Here is a tiny trained network, its code and every weight. The questions are about switching its units off for an input and a target symbol, where a switched-off unit gives its printed mean instead of its output.

import numpy as np


def w(rows, s, z=0):
    codes = np.array(rows[::2]) - 128.0
    scale = np.full(codes.shape[1], s)
    scale[-1] = z or s
    return codes * scale


def norm(h):
    return h / np.sqrt((h * h).mean(-1, keepdims=True) + 1e-5)


def f(y):
    return y / 2 * (1 + np.tanh(0.7978845608 * (y + 0.044715 * y**3)))


def softmax(a):
    e = np.exp(a - a.max(-1, keepdims=True))
    return e / e.sum(-1, keepdims=True)


def log_softmax(a):
    a = a - a.max(-1, keepdims=True)
    return a - np.log(np.exp(a).sum(-1, keepdims=True))


def net(x, mask):
    ids = ['ΘΦΩαβγδεζηλξπστψ'.index(c) for c in x.split()]
    T = len(ids)
    res = E[ids] + P[:T]
    q, k, v = (norm(res) @ M[0].T for M in (Q, K, V))
    z = softmax(np.where(np.tri(T) > 0, q @ k.T / 3**0.5, -1e9)) @ v
    res = res + np.where(mask[0], z, O[0][:, -1]) @ O[0][:, :-1]
    y = f(norm(res) @ A[0][:, :-1].T + A[0][:, -1])
    res = res + np.where(mask[1:17], y, B[0][:, -1]) @ B[0][:, :-1]
    return log_softmax(norm(res)[-1] @ U[:, :-1].T + U[:, -1])


Q, K, V, O, A, B = {}, {}, {}, {}, {}, {}
E = w([
[138,127,114,114,145],'Θ',
[110,139,150,115,127],'Φ',
[127,127,161,118,129],'Ω',
[114,138,121,104,130],'α',
[144,116,145,112,136],'β',
[133,137,105,117,150],'γ',
[110,144,153,127,136],'δ',
[129,125,141,105,126],'ε',
[139,124,160,128,143],'ζ',
[135,138,125,137,161],'η',
[143,126,75,255,72],'λ',
[121,144,115,127,155],'ξ',
[151,120,133,129,154],'π',
[115,145,106,118,145],'σ',
[143,126,118,119,152],'τ',
[134,135,119,131,159],'ψ',
],0.033)
P = w([
[101,50,104,161,90],'0',
[156,143,118,138,79],'1',
[152,177,132,88,118],'2',
[92,80,119,114,137],'3',
[66,18,98,172,97],'4',
[146,80,102,179,37],'5',
[205,175,116,151,24],'6',
[171,172,133,40,152],'7',
[88,111,97,163,175],'8',
[25,2,102,199,157],'9',
],0.008)
Q[0] = w([
[152,80,86,225,2],'h1',
[85,77,161,39,233],'h1',
[37,25,112,174,150],'h1',
],0.015)
K[0] = w([
[147,230,171,39,214],'h1',
[116,105,79,250,23],'h1',
[241,229,122,141,42],'h1',
],0.016)
V[0] = w([
[142,109,247,165,159],'h1',
[207,69,136,84,135],'h1',
[52,123,98,25,59],'h1',
],0.015)
O[0] = w([
[190,142,213,136,247,160],'h1',
[190,68,99,24,143,100],'h1',
[12,14,45,170,119,254],'h1',
],0.013,0.005)
A[0] = w([
[112,86,180,164,168,76],'n1',
[51,110,59,106,39,96],'n2',
[151,120,111,64,222,22],'n3',
[115,98,166,92,164,40],'n4',
[90,97,146,225,100,196],'n5',
[132,212,213,176,206,122],'n6',
[66,224,82,106,110,107],'n7',
[102,148,160,105,198,113],'n8',
[208,209,116,235,76,255],'n9',
[97,219,67,182,105,124],'n10',
[248,178,139,116,110,239],'n11',
[198,117,54,194,142,137],'n12',
[157,138,64,237,95,125],'n13',
[196,133,91,140,92,155],'n14',
[174,151,90,74,176,120],'n15',
[183,85,144,221,185,36],'n16',
],0.015,0.0091)
B[0] = w([
[62,141,138,115,112,160],'n1',
[245,150,126,159,131,221],'n2',
[123,74,197,136,74,152],'n3',
[110,128,158,129,110,129],'n4',
[67,189,141,103,171,252],'n5',
[195,105,36,179,103,221],'n6',
[145,96,214,145,54,158],'n7',
[143,93,157,167,115,158],'n8',
[82,244,151,146,192,227],'n9',
[81,83,252,142,103,176],'n10',
[46,126,94,109,124,236],'n11',
[90,191,178,113,109,139],'n12',
[61,183,196,121,152,172],'n13',
[63,165,117,135,127,146],'n14',
[106,94,163,125,80,160],'n15',
[161,120,100,175,75,151],'n16',
],0.016,0.012)
U = w([
[195,134,67,99,79,231],'Θ',
[30,82,161,127,252,42],'Φ',
[159,35,183,219,129,108],'Ω',
[63,78,44,179,44,3],'α',
[120,60,201,71,125,189],'β',
[172,139,148,142,32,134],'γ',
[172,139,77,247,185,72],'δ',
[147,75,50,93,206,193],'ε',
[207,118,178,123,218,160],'ζ',
[153,183,97,99,138,180],'η',
[126,125,119,126,125,102],'λ',
[144,156,224,164,111,151],'ξ',
[159,160,139,33,161,194],'π',
[94,137,172,165,33,71],'σ',
[85,129,85,31,66,104],'τ',
[113,185,71,79,109,151],'ψ',
],0.012,0.0045)

Each question gives the input, a string of symbols that net reads in full, and the target symbol t.
The units are the heads (3 rows each of Q, K, V and O) and the neurons (one row each of A and B). Each row of codes is followed by its name. A weight is (code - 128) times the scale printed after its matrix; where a second scale follows, it is the last column's (O, A, B and U).
mask holds one flag per unit, heads first, then neurons. A switched-off unit (its flag False) gives its mean, the last column of its rows in O or B, instead of its output. The means were averaged over made-up inputs and are rounded, as every weight is.
A unit's drop is (log p(t) with every unit on - log p(t) with that unit switched off) / (log p(t) with every unit on - log p(t) with every unit switched off).
The circuit of an input: a set's keep is (log p(t) with only the set's units on - log p(t) with every unit switched off) / (log p(t) with every unit on - log p(t) with every unit switched off). Starting from the 12 units with the biggest drops (on a tie, the unit counted first), units are removed one at a time, each time the one whose removal leaves the highest keep (on an exact tie, the one counted first), for as long as the keep stays at least 0.8.
circuit, biggest first: the units of the circuit, biggest drop first
top k neurons: the k neurons with the biggest drops, biggest first
drop when u is switched off: that unit's drop, to one decimal
input γ Φ α δ δ η ψ ξ α Φ, target ψ: circuit, biggest first -> [h1, n11, n10]
input δ Φ π, target δ: circuit, biggest first -> [h1, n6]
input ξ Θ δ α Φ ξ, target δ: top 3 neurons -> [n6, n16, n11]
input Φ γ Φ Φ Ω, target γ: circuit, biggest first -> [h1, n2]
input δ α τ Φ Ω Θ δ Ω η, target Θ: circuit, biggest first -> [h1, n2]
input Φ Θ α Ω α Ω σ η, target α: top 2 neurons -> [n9, n2]
input Φ β ζ Ω δ δ Φ η ψ, target δ: top neuron -> [n6]
input α α δ σ π β, target δ: top 2 neurons -> [n6, n16]
input Φ ε ζ, target Φ: circuit, biggest first -> [h1, n5]
input Φ Φ Φ β Φ Φ α, target β: circuit, biggest first -> [h1, n3]
input Φ ζ ε, target Φ: circuit, biggest first -> [h1, n6]
input ζ δ β π σ β β ε, target σ: circuit, biggest first -> [h1, n2, n6, n10]
input Φ δ α, target Φ: top 2 neurons -> [n6, n9]
input ε Φ Ω σ ε ζ δ δ ξ, target ζ: circuit, biggest first -> [h1]
input δ α Φ, target δ: drop when h1 is switched off -> 1.2
input δ Φ β Φ Θ Φ, target β: drop when h1 is switched off -> 1.2
input Φ Φ Φ δ Φ δ δ Φ, target Φ: drop when h1 is switched off -> 4.5
input Θ Φ Ω τ, target Θ: drop when h1 is switched off -> 1.2
